Below is a small trained network, with its code and all its weights. Each question gives an input and a target symbol and asks what happens when units are switched off, that is, made to give their printed mean instead of their output.

import numpy as np


def w(rows, s, z=0):
    codes = np.array(rows[::2]) - 128.0
    scale = np.full(codes.shape[1], s)
    scale[-1] = z or s
    return codes * scale


def f(y):
    return np.maximum(y, 0)


def softmax(a):
    e = np.exp(a - a.max(-1, keepdims=True))
    return e / e.sum(-1, keepdims=True)


def log_softmax(a):
    a = a - a.max(-1, keepdims=True)
    return a - np.log(np.exp(a).sum(-1, keepdims=True))


def net(x, mask):
    ids = ['αβγδεζηθλμξπτφψω'.index(c) for c in x.split()]
    T = len(ids)
    res = E[ids] + P[:T]
    r = res
    for j in range(2):
        rows = slice(3 * j, 3 * j + 3)
        q, k, v = (r @ M[0][rows].T for M in (Q, K, V))
        z = softmax(np.where(np.tri(T) > 0, q @ k.T / 3**0.5, -1e9)) @ v
        o = O[0][rows]
        res = res + np.where(mask[j], z, o[:, -1]) @ o[:, :-1]
    y = f(res @ A[0][:, :-1].T + A[0][:, -1])
    res = res + np.where(mask[2:10], y, B[0][:, -1]) @ B[0][:, :-1]
    return log_softmax(res[-1] @ U[:, :-1].T + U[:, -1])


Q, K, V, O, A, B = {}, {}, {}, {}, {}, {}
E = w([
[116,131,153],'α',
[89,25,223],'β',
[201,131,43],'γ',
[112,29,99],'δ',
[132,165,253],'ε',
[140,116,175],'ζ',
[218,60,116],'η',
[211,78,130],'θ',
[69,179,182],'λ',
[68,72,85],'μ',
[33,56,139],'ξ',
[66,76,114],'π',
[125,189,105],'τ',
[149,113,117],'φ',
[196,134,47],'ψ',
[105,110,108],'ω',
],0.02)
P = w([
[156,253,118],'0',
[157,145,166],'1',
[176,174,210],'2',
[179,174,208],'3',
[96,76,100],'4',
[169,168,194],'5',
[167,154,174],'6',
[103,62,68],'7',
],0.0054)
Q[0] = w([
[222,98,25],'head 1',
[87,165,238],'head 1',
[90,119,255],'head 1',
[173,154,139],'head 2',
[106,112,89],'head 2',
[161,118,181],'head 2',
],0.0084)
K[0] = w([
[246,135,116],'head 1',
[220,88,254],'head 1',
[126,255,130],'head 1',
[8,71,203],'head 2',
[67,209,159],'head 2',
[102,94,12],'head 2',
],0.0072)
V[0] = w([
[77,115,219],'head 1',
[135,64,106],'head 1',
[58,66,9],'head 1',
[60,93,131],'head 2',
[115,118,101],'head 2',
[154,117,123],'head 2',
],0.013)
O[0] = w([
[91,98,159,254],'head 1',
[201,147,128,130],'head 1',
[154,189,205,170],'head 1',
[91,128,196,222],'head 2',
[158,106,254,146],'head 2',
[156,87,118,107],'head 2',
],0.01,0.0044)
A[0] = w([
[229,9,162,44],'neuron 1',
[97,45,163,41],'neuron 2',
[88,165,125,210],'neuron 3',
[177,44,160,248],'neuron 4',
[141,100,169,72],'neuron 5',
[175,70,125,3],'neuron 6',
[86,168,110,84],'neuron 7',
[54,58,43,94],'neuron 8',
],0.013,0.0046)
B[0] = w([
[78,130,119,188],'neuron 1',
[122,201,118,244],'neuron 2',
[103,46,193,188],'neuron 3',
[139,215,120,225],'neuron 4',
[184,181,98,168],'neuron 5',
[11,98,202,143],'neuron 6',
[68,140,95,148],'neuron 7',
[163,124,148,253],'neuron 8',
],0.011)
U = w([
[76,81,95,134],'α',
[83,205,87,113],'β',
[221,160,35,147],'γ',
[151,132,166,117],'δ',
[65,78,39,87],'ε',
[127,69,124,94],'ζ',
[105,114,101,64],'η',
[78,135,33,118],'θ',
[1,2,158,159],'λ',
[178,79,237,236],'μ',
[114,102,213,95],'ξ',
[103,143,98,66],'π',
[50,117,48,112],'τ',
[166,128,94,183],'φ',
[236,168,73,125],'ψ',
[133,93,151,2],'ω',
],0.0082,0.0048)

Each question gives the input, a string of symbols that net reads in full, and the target symbol t.
The units are the heads (3 rows each of Q, K, V and O) and the neurons (one row each of A and B). Each row of codes is followed by its name. A weight is (code - 128) times the scale printed after its matrix; where a second scale follows, it is the last column's (O, A, B and U).
mask holds one flag per unit, heads first, then neurons. A switched-off unit (its flag False) gives its mean, the last column of its rows in O or B, instead of its output. The means were averaged over made-up inputs and are rounded, as every weight is.
A unit's drop is (log p(t) with every unit on - log p(t) with that unit switched off) / (log p(t) with every unit on - log p(t) with every unit switched off).
The circuit of an input: a set's keep is (log p(t) with only the set's units on - log p(t) with every unit switched off) / (log p(t) with every unit on - log p(t) with every unit switched off). Starting from all 10 units, units are removed one at a time, each time the one whose removal leaves the highest keep (on an exact tie, the one counted first), for as long as the keep stays at least 0.8.
units of the circuit, in order: the units of the circuit, biggest drop first
k most important neurons: the k neurons with the biggest drops, biggest first
heads that matter: for each layer, one digit per head in row order, 1 if its drop is at least 0.15 and else 0, layers parted by /
drop when u is switched off: that unit's drop, to one decimal
input μ μ θ μ, target μ: units of the circuit, in order => head 1
input λ ξ λ μ, target λ: units of the circuit, in order => head 2; neuron 4; head 1
input λ η μ ε, target β: units of the circuit, in order => neuron 2; head 1; neuron 4
input λ β μ γ β, target β: units of the circuit, in order => neuron 2; neuron 4
input ξ μ μ λ ξ ω, target μ: units of the circuit, in order => head 1; neuron 2
input μ π τ, target μ: units of the circuit, in order => head 1; neuron 2; neuron 4
input ζ η μ μ μ ζ, target β: units of the circuit, in order => head 1; neuron 4; neuron 3; neuron 8
input μ π μ, target μ: units of the circuit, in order => head 1; head 2
input φ μ γ η α μ μ η, target β: 3 most important neurons => neuron 4; neuron 1; neuron 6
input λ β α, target λ: 3 most important neurons => neuron 5; neuron 4; neuron 3
input ξ μ μ δ η, target β: 2 most important neurons => neuron 4; neuron 1
input ξ μ φ μ μ λ β ω, target μ: heads that matter => 10
input ζ λ μ δ, target β: 2 most important neurons => neuron 4; neuron 3
input λ ξ α τ, target λ: drop when neuron 3 is switched off => 0.1
input δ μ μ μ α, target μ: drop when head 1 is switched off => 0.7
input μ ω μ μ λ δ, target β: drop when neuron 3 is switched off => 0.2
input α μ μ λ μ γ ε, target β: drop when neuron 4 is switched off => 0.3
